Below is a small trained network, with its code and all its weights. Each question gives an input and a class and asks what happens when units are switched off, that is, made to give their printed mean instead of their output.

import numpy as np


def w(rows, s, z=0):
    codes = np.array(rows[::2]) - 128.0
    scale = np.full(codes.shape[1], s)
    scale[-1] = z or s
    return codes * scale


def f(y):
    return np.maximum(y, 0)


def log_softmax(a):
    a = a - a.max(-1, keepdims=True)
    return a - np.log(np.exp(a).sum(-1, keepdims=True))


def net(x, mask):
    res = np.array(x, float).reshape(1, 4) / 4 @ E
    y = f(res @ A[0][:, :-1].T + A[0][:, -1])
    res = res + np.where(mask, y, B[0][:, -1]) @ B[0][:, :-1]
    return log_softmax(res[-1] @ U[:, :-1].T + U[:, -1])


A, B = {}, {}
E = w([
[102,125,146,147,73,106,226,138,51,101],'x0',
[206,111,10,139,121,133,138,96,48,173],'x1',
[151,70,117,161,101,42,123,98,179,88],'x2',
[138,121,162,117,124,120,111,106,107,120],'x3',
],0.012)
A[0] = w([
[136,83,154,111,14,106,142,100,114,95,176],'neuron 0',
[211,113,79,176,139,128,92,66,119,125,134],'neuron 1',
[180,111,29,130,105,151,203,111,79,157,212],'neuron 2',
[121,184,143,66,190,218,2,155,126,249,180],'neuron 3',
[200,38,57,152,158,134,125,113,66,183,226],'neuron 4',
[91,113,178,98,163,84,86,120,198,87,251],'neuron 5',
[102,208,119,92,180,203,111,116,93,181,218],'neuron 6',
[217,139,85,66,134,157,191,122,20,154,158],'neuron 7',
[91,201,143,159,105,185,192,148,81,131,188],'neuron 8',
[101,138,214,79,121,196,172,160,103,123,201],'neuron 9',
[127,78,138,198,65,39,221,95,138,109,95],'neuron 10',
[213,117,135,152,171,53,66,135,200,150,163],'neuron 11',
[53,145,252,121,112,146,170,133,232,137,253],'neuron 12',
[103,109,108,133,144,40,84,140,175,71,243],'neuron 13',
],0.0078,0.004)
B[0] = w([
[106,167,89,86,135,103,108,195,105,110,183],'neuron 0',
[131,117,80,152,41,46,100,54,123,164,187],'neuron 1',
[104,221,101,21,173,45,96,63,71,165,223],'neuron 2',
[151,189,63,68,36,157,71,209,155,32,234],'neuron 3',
[190,162,61,170,60,93,51,78,103,254,224],'neuron 4',
[74,64,78,156,190,164,109,198,212,99,212],'neuron 5',
[98,176,85,46,19,93,162,84,57,117,209],'neuron 6',
[83,156,130,26,167,101,135,74,73,206,216],'neuron 7',
[109,183,169,145,169,157,234,157,95,120,193],'neuron 8',
[88,177,178,123,83,107,209,179,82,81,201],'neuron 9',
[179,185,49,33,82,167,87,201,178,37,203],'neuron 10',
[105,96,195,188,182,139,48,110,216,198,188],'neuron 11',
[66,90,212,116,172,207,183,254,180,82,246],'neuron 12',
[53,84,98,94,177,171,54,142,224,173,194],'neuron 13',
],0.007,0.014)
U = w([
[106,149,133,39,69,181,135,199,252,9,249],'0',
[157,155,52,63,78,116,28,168,96,142,255],'1',
[57,37,202,168,244,115,57,167,245,211,24],'2',
[184,79,108,215,165,76,24,2,220,240,4],'3',
[60,145,251,174,192,174,249,226,40,119,28],'4',
[99,145,158,73,158,124,191,61,39,208,36],'5',
],0.0067,0.0032)

Each question gives the input, the list of numbers given to net, and the class t.
The units are the neurons (one row each of A and B). Each row of codes is followed by its name. A weight is (code - 128) times the scale printed after its matrix; where a second scale follows, it is the last column's (A, B and U).
mask holds one flag per neuron, in row order. A switched-off neuron (its flag False) gives its mean, the last column of its row in B, instead of its output. The means were averaged over made-up inputs and are rounded, as every weight is.
A unit's drop is (log p(t) with every unit on - log p(t) with that unit switched off) / (log p(t) with every unit on - log p(t) with every unit switched off).
The circuit of an input: a set's keep is (log p(t) with only the set's units on - log p(t) with every unit switched off) / (log p(t) with every unit on - log p(t) with every unit switched off). Starting from the 12 units with the biggest drops (on a tie, the unit counted first), units are removed one at a time, each time the one whose removal leaves the highest keep (on an exact tie, the one counted first), for as long as the keep stays at least 0.8.
circuit, biggest first: the units of the circuit, biggest drop first
top k neurons: the k neurons with the biggest drops, biggest first
drop when u is switched off: that unit's drop, to one decimal
input [7,8,0,7], class 5: circuit, biggest first -> (neuron 7)
input [1,-5,-6,1], class 4: circuit, biggest first -> (neuron 10; neuron 8)
input [1,-4,-5,0], class 4: circuit, biggest first -> (neuron 10; neuron 8)
input [-4,-4,1,8], class 2: circuit, biggest first -> (neuron 10; neuron 11)
input [5,4,-1,-3], class 5: circuit, biggest first -> (neuron 3; neuron 7)
input [8,1,6,-8], class 1: top 3 neurons -> (neuron 12; neuron 2; neuron 5)
input [-7,1,7,1], class 3: top 2 neurons -> (neuron 12; neuron 1)
input [1,5,-8,-6], class 5: top 2 neurons -> (neuron 7; neuron 8)
input [6,6,-1,0], class 5: top 2 neurons -> (neuron 7; neuron 3)
input [-7,3,1,-6], class 3: top 2 neurons -> (neuron 11; neuron 10)
input [8,1,6,-4], class 1: top 2 neurons -> (neuron 12; neuron 2)
input [-7,-7,1,5], class 2: top 2 neurons -> (neuron 11; neuron 10)
input [-6,1,2,-1], class 3: drop when neuron 12 is switched off -> 0.3
input [4,1,4,-8], class 1: circuit, biggest first -> (neuron 12)
input [-1,-3,3,-7], class 2: drop when neuron 3 is switched off -> 0.2
input [-2,-4,1,-6], class 2: drop when neuron 10 is switched off -> 0.2
input [4,8,-2,-6], class 5: top 2 neurons -> (neuron 7; neuron 3)
